Below are the code and all the weights of a small trained network. Each question names an input and a class and asks about switching units off, where a switched-off unit gives its printed mean instead of its output.

import numpy as np


def w(rows, s, z=0):
    codes = np.array(rows[::2]) - 128.0
    scale = np.full(codes.shape[1], s)
    scale[-1] = z or s
    return codes * scale


def f(y):
    return np.maximum(y, 0)


def log_softmax(a):
    a = a - a.max(-1, keepdims=True)
    return a - np.log(np.exp(a).sum(-1, keepdims=True))


def net(x, mask):
    res = np.array(x, float).reshape(1, 4) / 4 @ E
    y = f(res @ A[0][:, :-1].T + A[0][:, -1])
    res = res + np.where(mask, y, B[0][:, -1]) @ B[0][:, :-1]
    return log_softmax(res[-1] @ U[:, :-1].T + U[:, -1])


A, B = {}, {}
E = w([
[58,100,200,32],'x0',
[151,2,17,152],'x1',
[70,178,26,47],'x2',
[250,96,69,60],'x3',
],0.009)
A[0] = w([
[164,137,112,132,36],'N0',
[153,105,131,69,51],'N1',
[97,164,173,43,90],'N2',
[56,166,79,113,212],'N3',
[113,157,101,42,95],'N4',
[181,108,136,123,187],'N5',
[143,49,87,116,25],'N6',
[203,171,150,127,133],'N7',
[103,140,179,175,118],'N8',
[197,130,130,171,115],'N9',
[147,38,116,116,170],'N10',
[170,169,23,160,178],'N11',
[112,165,100,55,124],'N12',
[93,189,117,109,209],'N13',
[215,121,173,104,253],'N14',
[123,115,153,195,213],'N15',
[146,8,216,67,148],'N16',
[119,29,102,145,5],'N17',
[188,156,109,120,20],'N18',
[143,34,96,133,120],'N19',
[109,79,80,158,148],'N20',
[58,166,155,66,57],'N21',
[208,188,80,145,93],'N22',
[89,184,196,213,163],'N23',
[107,199,181,182,142],'N24',
[98,173,189,186,121],'N25',
[133,33,93,134,30],'N26',
[104,164,193,178,97],'N27',
],0.016,0.0041)
B[0] = w([
[151,149,147,88,151],'N0',
[65,166,160,112,164],'N1',
[154,209,195,224,213],'N2',
[197,105,120,176,204],'N3',
[143,119,184,207,193],'N4',
[134,136,147,53,186],'N5',
[85,79,101,87,203],'N6',
[147,98,172,70,190],'N7',
[2,114,129,149,199],'N8',
[162,72,204,93,195],'N9',
[105,118,108,62,218],'N10',
[197,124,72,142,239],'N11',
[155,117,180,177,192],'N12',
[153,103,119,190,198],'N13',
[116,187,192,32,219],'N14',
[18,91,136,151,199],'N15',
[61,213,80,89,238],'N16',
[125,78,75,38,202],'N17',
[210,139,140,124,167],'N18',
[125,99,125,80,224],'N19',
[143,61,90,97,197],'N20',
[175,144,208,173,210],'N21',
[244,139,137,85,208],'N22',
[79,64,140,210,252],'N23',
[57,48,126,127,227],'N24',
[47,81,135,169,223],'N25',
[125,99,97,78,210],'N26',
[93,109,135,149,215],'N27',
],0.0098,0.014)
U = w([
[59,248,132,76,149],'0',
[19,60,151,170,139],'1',
[112,38,167,86,30],'2',
[93,20,56,48,170],'3',
[152,159,220,218,252],'4',
[185,128,3,186,20],'5',
[206,146,163,64,55],'6',
],0.011,0.0024)

Each question gives the input, the list of numbers given to net, and the class t.
The units are the neurons (one row each of A and B). Each row of codes is followed by its name. A weight is (code - 128) times the scale printed after its matrix; where a second scale follows, it is the last column's (A, B and U).
mask holds one flag per neuron, in row order. A switched-off neuron (its flag False) gives its mean, the last column of its row in B, instead of its output. The means were averaged over made-up inputs and are rounded, as every weight is.
A unit's drop is (log p(t) with every unit on - log p(t) with that unit switched off) / (log p(t) with every unit on - log p(t) with every unit switched off).
The circuit of an input: a set's keep is (log p(t) with only the set's units on - log p(t) with every unit switched off) / (log p(t) with every unit on - log p(t) with every unit switched off). Starting from the 12 units with the biggest drops (on a tie, the unit counted first), units are removed one at a time, each time the one whose removal leaves the highest keep (on an exact tie, the one counted first), for as long as the keep stays at least 0.8.
units of the circuit, in order: the units of the circuit, biggest drop first
top k neurons: the k neurons with the biggest drops, biggest first
drop when u is switched off: that unit's drop, to one decimal
input [0,3,2,-3], class 3: units of the circuit, in order => N2
input [6,3,-7,-1], class 0: units of the circuit, in order => N16; N24
input [7,-6,-6,3], class 0: top 2 neurons => N16; N14
input [-4,5,-6,-5], class 3: top 3 neurons => N17; N2; N20
input [8,4,0,1], class 0: units of the circuit, in order => N16; N24; N23
input [0,-2,6,7], class 6: top 3 neurons => N23; N22; N25
input [0,1,-5,4], class 3: top 2 neurons => N2; N21
input [5,-5,0,-1], class 4: top 2 neurons => N2; N21
input [5,-5,-7,4], class 0: top 2 neurons => N16; N14
input [5,-5,-6,3], class 0: drop when N16 is switched off => 0.4
input [-6,-3,8,-3], class 5: drop when N11 is switched off => 0.3
input [-4,-4,6,7], class 6: drop when N26 is switched off => 0.0
